Below are the code and all the weights of a small trained network. Each question names an input and a target symbol and asks about switching units off, where a switched-off unit gives its printed mean instead of its output.

import numpy as np


def w(rows, s, z=0):
    codes = np.array(rows[::2]) - 128.0
    scale = np.full(codes.shape[1], s)
    scale[-1] = z or s
    return codes * scale


def norm(h):
    return h / np.sqrt((h * h).mean(-1, keepdims=True) + 1e-5)


def f(y):
    return y / 2 * (1 + np.tanh(0.7978845608 * (y + 0.044715 * y**3)))


def softmax(a):
    e = np.exp(a - a.max(-1, keepdims=True))
    return e / e.sum(-1, keepdims=True)


def log_softmax(a):
    a = a - a.max(-1, keepdims=True)
    return a - np.log(np.exp(a).sum(-1, keepdims=True))


def net(x, mask):
    ids = ['αβγεζηλτ'.index(c) for c in x.split()]
    T = len(ids)
    res = E[ids] + P[:T]
    r = norm(res)
    for j in range(3):
        rows = slice(3 * j, 3 * j + 3)
        q, k, v = (r @ M[0][rows].T for M in (Q, K, V))
        z = softmax(np.where(np.tri(T) > 0, q @ k.T / 3**0.5, -1e9)) @ v
        o = O[0][rows]
        res = res + np.where(mask[j], z, o[:, -1]) @ o[:, :-1]
    y = f(norm(res) @ A[0][:, :-1].T + A[0][:, -1])
    res = res + np.where(mask[3:11], y, B[0][:, -1]) @ B[0][:, :-1]
    return log_softmax(norm(res)[-1] @ U[:, :-1].T + U[:, -1])


Q, K, V, O, A, B = {}, {}, {}, {}, {}, {}
E = w([
[134,81,180,105,44,120,198],'α',
[215,184,132,79,114,135,202],'β',
[118,188,133,167,133,145,153],'γ',
[111,71,9,164,42,128,226],'ε',
[220,169,150,214,105,25,207],'ζ',
[181,40,202,192,110,206,126],'η',
[146,74,162,109,232,145,239],'λ',
[219,83,215,131,185,104,180],'τ',
],0.011)
P = w([
[61,114,138,150,133,150,97],'0',
[184,177,91,113,107,86,133],'1',
[153,122,103,162,150,150,251],'2',
[181,168,83,107,116,98,119],'3',
[154,102,117,157,157,146,229],'4',
[170,165,86,107,114,98,105],'5',
[165,130,121,168,139,155,226],'6',
[175,158,87,104,121,101,94],'7',
[155,127,120,170,137,153,224],'8',
[177,158,85,99,130,95,92],'9',
[164,119,137,166,162,152,227],'10',
[179,145,82,96,128,103,82],'11',
[159,125,137,166,135,155,229],'12',
],0.016)
Q[0] = w([
[126,139,86,55,29,65,121],'head 0',
[121,73,126,181,105,203,176],'head 0',
[185,149,87,254,116,201,130],'head 0',
[100,159,142,108,121,80,102],'head 1',
[131,158,107,72,127,88,102],'head 1',
[176,81,173,185,116,163,118],'head 1',
[146,138,176,162,98,108,34],'head 2',
[108,91,106,77,142,204,90],'head 2',
[66,78,123,103,103,155,169],'head 2',
],0.017)
K[0] = w([
[188,111,59,106,81,89,106],'head 0',
[7,101,164,143,88,158,137],'head 0',
[64,185,125,222,122,113,66],'head 0',
[162,125,90,163,111,143,137],'head 1',
[149,102,79,123,124,104,149],'head 1',
[71,136,175,173,118,138,133],'head 1',
[190,126,138,149,114,148,43],'head 2',
[101,89,151,140,171,228,131],'head 2',
[89,124,147,146,104,154,172],'head 2',
],0.019)
V[0] = w([
[104,61,56,69,67,109,128],'head 0',
[187,126,184,37,171,157,145],'head 0',
[220,118,198,119,7,137,92],'head 0',
[34,141,162,83,155,98,145],'head 1',
[106,135,134,120,136,38,157],'head 1',
[208,21,119,99,149,114,140],'head 1',
[107,198,125,81,114,104,128],'head 2',
[235,109,137,127,133,193,84],'head 2',
[143,118,90,96,136,155,166],'head 2',
],0.012)
O[0] = w([
[118,115,169,141,14,150,136,146],'head 0',
[192,126,190,82,187,129,174,33],'head 0',
[69,127,238,143,140,92,111,252],'head 0',
[223,7,144,110,138,153,118,111],'head 1',
[106,84,119,122,156,194,106,181],'head 1',
[106,158,84,158,113,153,225,95],'head 1',
[91,78,126,103,128,137,152,160],'head 2',
[126,107,99,128,115,120,29,155],'head 2',
[85,163,139,116,131,95,92,243],'head 2',
],0.013,0.0045)
A[0] = w([
[172,95,129,120,175,84,119,122],'neuron 0',
[33,28,247,148,102,155,156,4],'neuron 1',
[102,187,150,34,90,132,129,68],'neuron 2',
[144,144,214,69,157,86,130,15],'neuron 3',
[103,187,164,186,135,94,161,58],'neuron 4',
[91,150,147,124,159,116,216,150],'neuron 5',
[198,145,60,105,110,105,67,72],'neuron 6',
[4,130,67,94,199,186,113,24],'neuron 7',
],0.019,0.012)
B[0] = w([
[83,190,129,106,79,137,112,175],'neuron 0',
[90,78,244,146,136,194,165,247],'neuron 1',
[151,93,62,167,161,250,148,163],'neuron 2',
[144,83,94,38,75,111,155,169],'neuron 3',
[180,55,111,148,127,57,174,192],'neuron 4',
[144,161,150,155,135,150,60,215],'neuron 5',
[106,54,175,147,125,153,52,161],'neuron 6',
[13,97,77,92,204,123,129,177],'neuron 7',
],0.02,0.013)
U = w([
[96,97,195,152,140,174,160,151],'α',
[176,76,75,123,156,192,151,70],'β',
[57,104,83,123,195,133,132,170],'γ',
[92,148,88,164,69,159,138,134],'ε',
[150,109,129,174,158,69,132,177],'ζ',
[121,97,131,151,120,157,12,3],'η',
[137,198,140,148,169,178,96,140],'λ',
[121,134,139,56,113,107,120,147],'τ',
],0.011,0.0027)

Each question gives the input, a string of symbols that net reads in full, and the target symbol t.
The units are the heads (3 rows each of Q, K, V and O) and the neurons (one row each of A and B). Each row of codes is followed by its name. A weight is (code - 128) times the scale printed after its matrix; where a second scale follows, it is the last column's (O, A, B and U).
mask holds one flag per unit, heads first, then neurons. A switched-off unit (its flag False) gives its mean, the last column of its rows in O or B, instead of its output. The means were averaged over made-up inputs and are rounded, as every weight is.
A unit's drop is (log p(t) with every unit on - log p(t) with that unit switched off) / (log p(t) with every unit on - log p(t) with every unit switched off).
The circuit of an input: a set's keep is (log p(t) with only the set's units on - log p(t) with every unit switched off) / (log p(t) with every unit on - log p(t) with every unit switched off). Starting from all 11 units, units are removed one at a time, each time the one whose removal leaves the highest keep (on an exact tie, the one counted first), for as long as the keep stays at least 0.8.
circuit, biggest first: the units of the circuit, biggest drop first
unit that matters most: the unit with the biggest drop
k most important neurons: the k neurons with the biggest drops, biggest first
heads that matter: for each layer, one digit per head in row order, 1 if its drop is at least 0.15 and else 0, layers parted by /
drop when u is switched off: that unit's drop, to one decimal
input γ α α ζ, target ζ: circuit, biggest first : [neuron 4; neuron 1]
input γ α η α τ α α, target η: heads that matter : 110
input ζ τ ζ γ ε α τ ε λ γ ζ η, target η: circuit, biggest first : [head 2]
input λ α γ α ζ α τ, target β: heads that matter : 100
input ζ α α β α α λ, target γ: circuit, biggest first : [head 0; neuron 7]
input ε ζ τ α λ β α, target ε: heads that matter : 100
input β α ζ ζ ε γ β η τ β, target β: 2 most important neurons : [neuron 2; neuron 3]
input η α γ β γ, target ζ: heads that matter : 010
input η ε α α γ α ζ α ε ζ β, target ζ: heads that matter : 000
input γ ζ α λ α α β, target η: heads that matter : 110
input α β β η η τ λ ε, target ε: circuit, biggest first : [head 0; head 1]
input ε γ η, target ε: circuit, biggest first : [head 0; neuron 1]
input τ ζ β γ ε β τ ζ γ, target λ: heads that matter : 100
input λ α γ τ γ τ ζ ε α ε β α γ, target β: circuit, biggest first : [head 0]
input β γ α γ α β γ γ η γ λ γ α, target τ: heads that matter : 100
input β τ β ε γ, target τ: heads that matter : 010
input λ η ε α λ, target β: heads that matter : 110
input γ γ τ τ ζ λ, target λ: 2 most important neurons : [neuron 5; neuron 1]
input ζ β τ τ α α γ ε ζ ζ α, target γ: drop when head 0 is switched off : 1.3
input ε γ α α ε α α γ γ τ γ, target ε: unit that matters most : head 0
